Below is a small trained network, with its code and all its weights. Each question gives an input and a class and asks what happens when units are switched off, that is, made to give their printed mean instead of their output.

import numpy as np


def w(rows, s, z=0):
    codes = np.array(rows[::2]) - 128.0
    scale = np.full(codes.shape[1], s)
    scale[-1] = z or s
    return codes * scale


def norm(h):
    return h / np.sqrt((h * h).mean(-1, keepdims=True) + 1e-5)


def f(y):
    return y / 2 * (1 + np.tanh(0.7978845608 * (y + 0.044715 * y**3)))


def log_softmax(a):
    a = a - a.max(-1, keepdims=True)
    return a - np.log(np.exp(a).sum(-1, keepdims=True))


def net(x, mask):
    res = np.array(x, float).reshape(1, 7) / 4 @ E
    u = 0
    for l in range(2):
        y = f(norm(res) @ A[l][:, :-1].T + A[l][:, -1])
        res = res + np.where(mask[u : u + 6], y, B[l][:, -1]) @ B[l][:, :-1]
        u += 6
    return log_softmax(norm(res)[-1] @ U[:, :-1].T + U[:, -1])


A, B = {}, {}
E = w([
[153,159,194,154,66,255,98,197],'x0',
[121,81,113,132,59,83,153,174],'x1',
[199,205,159,135,180,168,101,177],'x2',
[84,103,82,139,184,147,188,127],'x3',
[121,171,125,153,55,83,201,81],'x4',
[168,55,185,108,171,158,135,84],'x5',
[199,109,80,77,72,155,96,131],'x6',
],0.0056)
A[0] = w([
[162,108,89,90,120,79,33,141,28],'0.n1',
[82,170,146,138,75,136,113,127,26],'0.n2',
[23,40,135,123,94,180,94,86,114],'0.n3',
[198,206,149,116,152,166,146,31,27],'0.n4',
[125,74,2,99,90,125,135,165,58],'0.n5',
[82,139,178,137,83,98,78,94,1],'0.n6',
],0.011,0.0021)
B[0] = w([
[232,66,193,74,200,166,166,96,205],'0.n1',
[15,173,166,174,155,60,134,171,154],'0.n2',
[206,46,88,94,154,186,182,168,223],'0.n3',
[217,55,75,79,124,217,158,119,198],'0.n4',
[128,164,1,128,62,142,181,51,254],'0.n5',
[110,216,38,117,104,86,197,113,145],'0.n6',
],0.0084,0.0053)
A[1] = w([
[133,61,115,146,60,107,132,137,176],'1.n1',
[97,120,154,97,101,34,139,89,47],'1.n2',
[129,167,89,95,141,130,191,65,3],'1.n3',
[152,124,142,125,178,142,154,30,122],'1.n4',
[79,133,62,107,249,122,71,87,147],'1.n5',
[100,189,102,156,117,157,128,152,78],'1.n6',
],0.014,0.0011)
B[1] = w([
[84,123,68,117,162,117,124,106,190],'1.n1',
[199,138,151,211,137,120,107,92,175],'1.n2',
[111,111,90,135,31,110,87,119,254],'1.n3',
[94,80,77,137,172,134,137,154,242],'1.n4',
[4,154,173,117,85,94,211,204,201],'1.n5',
[98,106,188,88,129,101,111,158,165],'1.n6',
],0.013,0.0081)
U = w([
[7,177,204,145,128,91,161,232,195],'0',
[134,198,135,115,164,133,103,65,3],'1',
[228,179,182,79,80,226,25,173,110],'2',
[191,195,160,246,102,48,79,55,41],'3',
[85,95,2,146,16,90,153,106,212],'4',
[188,30,84,71,217,232,150,147,194],'5',
],0.0093,0.0036)

Each question gives the input, the list of numbers given to net, and the class t.
The units are the neurons (one row each of A and B). Each row of codes is followed by its name. A weight is (code - 128) times the scale printed after its matrix; where a second scale follows, it is the last column's (A, B and U).
mask holds one flag per neuron, layer by layer. A switched-off neuron (its flag False) gives its mean, the last column of its row in B, instead of its output. The means were averaged over made-up inputs and are rounded, as every weight is.
A unit's drop is (log p(t) with every unit on - log p(t) with that unit switched off) / (log p(t) with every unit on - log p(t) with every unit switched off).
The circuit of an input: a set's keep is (log p(t) with only the set's units on - log p(t) with every unit switched off) / (log p(t) with every unit on - log p(t) with every unit switched off). Starting from all 12 units, units are removed one at a time, each time the one whose removal leaves the highest keep (on an exact tie, the one counted first), for as long as the keep stays at least 0.8.
circuit, biggest first: the units of the circuit, biggest drop first
unit that matters most: the unit with the biggest drop
k most important neurons: the k neurons with the biggest drops, biggest first
top k neurons in layer l: the k neurons of layer l with the biggest drops, biggest first
drop of u: that unit's drop, to one decimal
input [2,-3,-6,0,-5,-8,-2], class 0: unit that matters most	0.n2
input [7,6,5,0,8,2,8], class 2: circuit, biggest first	(1.n4 0.n5)
input [-5,-8,2,-5,7,7,-3], class 5: 3 most important neurons	(0.n4 0.n5 1.n4)
input [8,6,8,0,-8,3,-2], class 2: 2 most important neurons	(1.n5 1.n4)
input [5,4,-1,-4,4,-5,4], class 0: top 2 neurons in layer 0	(0.n2 0.n4)
input [8,3,-6,-8,8,-6,5], class 0: circuit, biggest first	(0.n2 1.n3)
input [-6,-4,-4,-8,1,6,5], class 5: 2 most important neurons	(0.n1 0.n5)
input [-6,3,5,3,7,-4,-5], class 3: circuit, biggest first	(1.n2 0.n5 0.n3)
input [3,5,6,-5,7,6,0], class 5: circuit, biggest first	(1.n3 0.n5)
input [-4,-3,8,-1,1,-4,2], class 5: 2 most important neurons	(0.n4 0.n5)
input [5,-3,-1,-7,5,8,0], class 5: 4 most important neurons	(0.n5 0.n4 1.n3 1.n5)
input [7,1,-4,7,8,-8,1], class 0: circuit, biggest first	(0.n2 1.n6)
input [5,-6,2,-6,4,-5,5], class 2: 2 most important neurons	(0.n4 1.n5)
input [-5,-5,8,-1,-1,-5,2], class 5: circuit, biggest first	(0.n4)
input [7,8,3,3,-6,-2,-5], class 0: top 3 neurons in layer 0	(0.n1 0.n4 0.n3)
input [2,4,-1,7,3,-3,-7], class 0: 3 most important neurons	(0.n5 1.n3 0.n4)
input [8,-1,-8,6,-5,-2,4], class 5: 2 most important neurons	(0.n3 1.n5)
input [0,6,7,-2,-2,5,-2], class 2: 3 most important neurons	(0.n5 1.n4 1.n5)
input [7,3,0,-2,-6,1,-3], class 2: top 2 neurons in layer 1	(1.n5 1.n4)
input [1,-6,4,6,-1,0,-6], class 0: circuit, biggest first	(1.n5)
input [5,8,7,-3,5,-3,6], class 0: top 4 neurons in layer 0	(0.n2 0.n4 0.n3 0.n1)
input [-5,-3,0,6,-2,1,-7], class 0: 2 most important neurons	(1.n5 0.n5)
input [1,-4,-4,4,4,8,7], class 5: top 2 neurons in layer 0	(0.n3 0.n4)
input [-2,4,3,3,-6,8,-7], class 0: drop of 1.n3	0.0
input [2,-6,0,3,5,7,-5], class 5: drop of 0.n4	0.2
input [5,-8,5,-6,6,-4,2], class 2: drop of 0.n2	0.1
input [0,-6,7,-8,7,3,3], class 5: unit that matters most	0.n4
